Below is a small trained network, with its code and all its weights. Each question gives an input and a target symbol and asks what happens when units are switched off, that is, made to give their printed mean instead of their output.

import numpy as np


def w(rows, s, z=0):
    codes = np.array(rows[::2]) - 128.0
    scale = np.full(codes.shape[1], s)
    scale[-1] = z or s
    return codes * scale


def f(y):
    return y / 2 * (1 + np.tanh(0.7978845608 * (y + 0.044715 * y**3)))


def softmax(a):
    e = np.exp(a - a.max(-1, keepdims=True))
    return e / e.sum(-1, keepdims=True)


def log_softmax(a):
    a = a - a.max(-1, keepdims=True)
    return a - np.log(np.exp(a).sum(-1, keepdims=True))


def net(x, mask):
    ids = ['Δαζξσφψ'.index(c) for c in x.split()]
    T = len(ids)
    res = E[ids] + P[:T]
    u = 0
    for l in range(2):
        q, k, v = (res @ M[l].T for M in (Q, K, V))
        z = softmax(np.where(np.tri(T) > 0, q @ k.T / 2**0.5, -1e9)) @ v
        res = res + np.where(mask[u], z, O[l][:, -1]) @ O[l][:, :-1]
        u += 1
        y = f(res @ A[l][:, :-1].T + A[l][:, -1])
        res = res + np.where(mask[u : u + 12], y, B[l][:, -1]) @ B[l][:, :-1]
        u += 12
    return log_softmax(res[-1] @ U[:, :-1].T + U[:, -1])


Q, K, V, O, A, B = {}, {}, {}, {}, {}, {}
E = w([
[107,151,4],'Δ',
[134,141,138],'α',
[80,40,181],'ζ',
[66,148,2],'ξ',
[239,225,136],'σ',
[132,116,112],'φ',
[17,246,199],'ψ',
],0.0097)
P = w([
[124,90,129],'0',
[16,171,254],'1',
[228,155,53],'2',
[45,192,189],'3',
[227,196,10],'4',
[78,216,138],'5',
[250,106,162],'6',
],0.0047)
Q[0] = w([
[254,112,161],'L0H0',
[201,115,67],'L0H0',
],0.023)
K[0] = w([
[120,2,198],'L0H0',
[230,73,160],'L0H0',
],0.02)
V[0] = w([
[220,172,157],'L0H0',
[173,60,254],'L0H0',
],0.0039)
O[0] = w([
[101,157,133,72],'L0H0',
[109,94,254,3],'L0H0',
],0.005,0.00046)
A[0] = w([
[209,92,123,123],'L0N0',
[10,63,92,2],'L0N1',
[63,97,179,122],'L0N2',
[146,71,75,51],'L0N3',
[115,117,141,82],'L0N4',
[208,89,123,140],'L0N5',
[88,162,69,148],'L0N6',
[65,216,148,114],'L0N7',
[125,123,154,129],'L0N8',
[126,169,202,134],'L0N9',
[131,83,93,85],'L0N10',
[111,202,157,71],'L0N11',
],0.013,0.0042)
B[0] = w([
[53,38,108,185],'L0N0',
[253,75,33,137],'L0N1',
[155,196,71,185],'L0N2',
[231,51,118,111],'L0N3',
[134,133,88,89],'L0N4',
[52,40,113,198],'L0N5',
[109,58,190,254],'L0N6',
[131,19,241,255],'L0N7',
[132,151,109,128],'L0N8',
[203,150,136,218],'L0N9',
[170,63,68,108],'L0N10',
[175,27,125,178],'L0N11',
],0.013,0.0022)
Q[1] = w([
[179,231,70],'L1H0',
[2,3,156],'L1H0',
],0.0044)
K[1] = w([
[231,157,97],'L1H0',
[1,105,189],'L1H0',
],0.011)
V[1] = w([
[88,227,100],'L1H0',
[253,71,34],'L1H0',
],0.005)
O[1] = w([
[52,51,207,4],'L1H0',
[174,164,255,118],'L1H0',
],0.0054,0.0037)
A[1] = w([
[62,96,131,65],'L1N0',
[126,137,129,60],'L1N1',
[179,75,107,1],'L1N2',
[76,190,118,142],'L1N3',
[55,252,153,60],'L1N4',
[111,137,58,87],'L1N5',
[71,102,57,155],'L1N6',
[151,127,93,113],'L1N7',
[68,175,134,89],'L1N8',
[149,95,125,54],'L1N9',
[110,140,64,95],'L1N10',
[199,173,1,97],'L1N11',
],0.013,0.0076)
B[1] = w([
[168,154,165,132],'L1N0',
[175,142,153,92],'L1N1',
[149,191,70,131],'L1N2',
[202,153,100,146],'L1N3',
[183,212,194,134],'L1N4',
[174,116,132,136],'L1N5',
[144,141,77,253],'L1N6',
[122,145,139,126],'L1N7',
[253,98,124,117],'L1N8',
[140,164,103,118],'L1N9',
[175,119,157,135],'L1N10',
[113,116,202,175],'L1N11',
],0.037,0.0044)
U = w([
[12,141,134,118],'Δ',
[69,182,156,121],'α',
[90,138,192,123],'ζ',
[129,102,86,186],'ξ',
[209,43,190,125],'σ',
[92,227,160,248],'φ',
[194,143,144,2],'ψ',
],0.011,0.0059)

Each question gives the input, a string of symbols that net reads in full, and the target symbol t.
The units are the heads (2 rows each of Q, K, V and O) and the neurons (one row each of A and B). Each row of codes is followed by its name. A weight is (code - 128) times the scale printed after its matrix; where a second scale follows, it is the last column's (O, A, B and U).
mask holds one flag per unit, layer by layer, with each layer's heads first. A switched-off unit (its flag False) gives its mean, the last column of its rows in O or B, instead of its output. The means were averaged over made-up inputs and are rounded, as every weight is.
A unit's drop is (log p(t) with every unit on - log p(t) with that unit switched off) / (log p(t) with every unit on - log p(t) with every unit switched off).
The circuit of an input: a set's keep is (log p(t) with only the set's units on - log p(t) with every unit switched off) / (log p(t) with every unit on - log p(t) with every unit switched off). Starting from the 12 units with the biggest drops (on a tie, the unit counted first), units are removed one at a time, each time the one whose removal leaves the highest keep (on an exact tie, the one counted first), for as long as the keep stays at least 0.8.
circuit, biggest first: the units of the circuit, biggest drop first
top k neurons: the k neurons with the biggest drops, biggest first
top k neurons in layer l: the k neurons of layer l with the biggest drops, biggest first
drop of u: that unit's drop, to one decimal
input φ ζ φ ψ σ φ σ, target ξ: top 2 neurons in layer 0 => L0N2; L0N9
input σ σ φ ζ, target ζ: top 2 neurons in layer 0 => L0N1; L0N2
input φ σ φ ζ ψ ψ, target ψ: top 4 neurons => L0N11; L1N2; L0N7; L1N9
input σ φ ζ ζ, target ζ: top 2 neurons => L0N1; L1N11
input φ ψ α ξ, target ξ: top 2 neurons => L0N2; L0N6
input Δ ψ Δ, target σ: circuit, biggest first => L1N11; L1N5
input α α ζ ψ σ σ, target σ: circuit, biggest first => L0N11
input φ ζ φ φ α ζ, target φ: top 2 neurons in layer 0 => L0N2; L0N11
input σ φ φ σ σ ψ ξ, target σ: circuit, biggest first => L0N7; L1N11; L1N5
input ζ φ φ ζ φ σ ζ, target ξ: top 3 neurons => L0N7; L0N2; L0N5
input φ φ σ σ ξ, target Δ: circuit, biggest first => L0N6; L1N3
input φ σ Δ Δ, target Δ: top 2 neurons => L1N3; L1N8
input φ ζ φ σ, target σ: circuit, biggest first => L0N11; L0N7
input σ ξ ζ, target Δ: top 2 neurons => L0N1; L1N8
input φ ζ α σ ξ α φ, target ξ: circuit, biggest first => L0N7; L1N6; L0N5; L0N0
input ζ α φ σ σ ζ ζ, target Δ: top neuron in layer 0 => L0N9
input ξ ξ ξ ψ, target ψ: top 4 neurons in layer 0 => L0N11; L0N7; L0N9; L0N1
input ζ φ ψ σ φ, target σ: top 3 neurons => L0N7; L1N11; L0N6
input φ φ φ φ φ ζ ζ, target ξ: top 4 neurons => L0N7; L0N2; L0N6; L0N11
input Δ σ ζ α φ φ φ, target ξ: top neuron => L0N7
input σ σ ψ φ, target φ: top 3 neurons in layer 1 => L1N4; L1N5; L1N10
input φ σ σ, target ξ: top 2 neurons in layer 1 => L1N6; L1N11
input ζ σ Δ, target Δ: drop of L0N11 => 0.2
input φ σ φ ζ ψ φ ξ, target σ: drop of L1N10 => 0.5
input σ φ ψ, target σ: drop of L0N7 => 0.8
